Below are the code and all the weights of a small trained network. Each question names an input and a class and asks about switching units off, where a switched-off unit gives its printed mean instead of its output.

import numpy as np


def w(rows, s, z=0):
    codes = np.array(rows[::2]) - 128.0
    scale = np.full(codes.shape[1], s)
    scale[-1] = z or s
    return codes * scale


def norm(h):
    return h / np.sqrt((h * h).mean(-1, keepdims=True) + 1e-5)


def f(y):
    return y / 2 * (1 + np.tanh(0.7978845608 * (y + 0.044715 * y**3)))


def log_softmax(a):
    a = a - a.max(-1, keepdims=True)
    return a - np.log(np.exp(a).sum(-1, keepdims=True))


def net(x, mask):
    res = np.array(x, float).reshape(1, 4) / 4 @ E
    u = 0
    for l in range(2):
        y = f(norm(res) @ A[l][:, :-1].T + A[l][:, -1])
        res = res + np.where(mask[u : u + 12], y, B[l][:, -1]) @ B[l][:, :-1]
        u += 12
    return log_softmax(norm(res)[-1] @ U[:, :-1].T + U[:, -1])


A, B = {}, {}
E = w([
[118,95,118],'x0',
[253,140,69],'x1',
[200,85,235],'x2',
[127,123,127],'x3',
],0.0048)
A[0] = w([
[152,105,168,113],'0.n1',
[191,115,96,194],'0.n2',
[99,161,141,72],'0.n3',
[203,71,203,169],'0.n4',
[78,97,251,138],'0.n5',
[110,42,166,115],'0.n6',
[92,199,161,161],'0.n7',
[154,110,141,62],'0.n8',
[127,88,198,112],'0.n9',
[183,100,143,63],'0.n10',
[77,103,92,179],'0.n11',
[146,159,44,4],'0.n12',
],0.012,0.004)
B[0] = w([
[143,156,172,155],'0.n1',
[142,1,77,195],'0.n2',
[115,66,146,128],'0.n3',
[37,152,209,254],'0.n4',
[217,205,75,244],'0.n5',
[150,202,97,168],'0.n6',
[39,158,101,166],'0.n7',
[124,78,184,126],'0.n8',
[218,193,152,181],'0.n9',
[56,37,171,153],'0.n10',
[19,165,114,176],'0.n11',
[225,72,95,156],'0.n12',
],0.0067,0.0068)
A[1] = w([
[35,176,122,104],'1.n1',
[140,215,191,1],'1.n2',
[180,62,209,53],'1.n3',
[93,194,217,93],'1.n4',
[133,209,23,175],'1.n5',
[187,195,9,98],'1.n6',
[132,102,240,35],'1.n7',
[108,93,38,174],'1.n8',
[140,127,167,89],'1.n9',
[143,79,213,31],'1.n10',
[152,190,217,118],'1.n11',
[175,100,182,76],'1.n12',
],0.011,0.0031)
B[1] = w([
[86,182,119,204],'1.n1',
[153,146,124,190],'1.n2',
[2,121,199,183],'1.n3',
[188,137,102,215],'1.n4',
[103,82,178,254],'1.n5',
[106,56,121,214],'1.n6',
[81,72,107,182],'1.n7',
[225,173,62,206],'1.n8',
[94,130,94,132],'1.n9',
[81,52,162,165],'1.n10',
[193,118,142,218],'1.n11',
[59,109,139,153],'1.n12',
],0.0088,0.0057)
U = w([
[42,203,40,64],'0',
[205,199,165,253],'1',
[195,56,4,92],'2',
[103,41,198,101],'3',
],0.019,0.002)

Each question gives the input, the list of numbers given to net, and the class t.
The units are the neurons (one row each of A and B). Each row of codes is followed by its name. A weight is (code - 128) times the scale printed after its matrix; where a second scale follows, it is the last column's (A, B and U).
mask holds one flag per neuron, layer by layer. A switched-off neuron (its flag False) gives its mean, the last column of its row in B, instead of its output. The means were averaged over made-up inputs and are rounded, as every weight is.
A unit's drop is (log p(t) with every unit on - log p(t) with that unit switched off) / (log p(t) with every unit on - log p(t) with every unit switched off).
The circuit of an input: a set's keep is (log p(t) with only the set's units on - log p(t) with every unit switched off) / (log p(t) with every unit on - log p(t) with every unit switched off). Starting from the 12 units with the biggest drops (on a tie, the unit counted first), units are removed one at a time, each time the one whose removal leaves the highest keep (on an exact tie, the one counted first), for as long as the keep stays at least 0.8.
units of the circuit, in order: the units of the circuit, biggest drop first
unit that matters most: the unit with the biggest drop
top k neurons: the k neurons with the biggest drops, biggest first
k most important neurons of layer l: the k neurons of layer l with the biggest drops, biggest first
drop of u: that unit's drop, to one decimal
input [-8,1,7,-4], class 3: units of the circuit, in order	1.n7
input [-8,1,0,7], class 2: top 3 neurons	0.n4, 0.n11, 0.n2
input [-6,6,0,2], class 2: top 3 neurons	0.n2, 1.n5, 0.n4
input [-4,1,-5,-4], class 2: top 3 neurons	0.n4, 0.n12, 1.n8
input [-7,-8,0,4], class 0: top 2 neurons	0.n7, 0.n4
input [0,7,1,-2], class 3: top 2 neurons	0.n5, 1.n3
input [5,1,-4,4], class 2: top 3 neurons	0.n4, 0.n12, 1.n8
input [3,-5,0,-5], class 0: 4 most important neurons of layer 0	0.n11, 0.n2, 0.n4, 0.n7
input [3,2,-8,-5], class 2: top 2 neurons	0.n4, 0.n12
input [-1,0,0,-3], class 0: top 2 neurons	0.n7, 0.n5
input [-7,-5,1,-2], class 1: 2 most important neurons of layer 0	0.n2, 0.n5
input [-1,-5,1,5], class 1: drop of 0.n2	0.5
input [-3,-6,1,7], class 1: drop of 0.n2	0.5
input [3,4,6,3], class 3: drop of 1.n11	0.0
input [1,-4,1,5], class 1: unit that matters most	0.n2
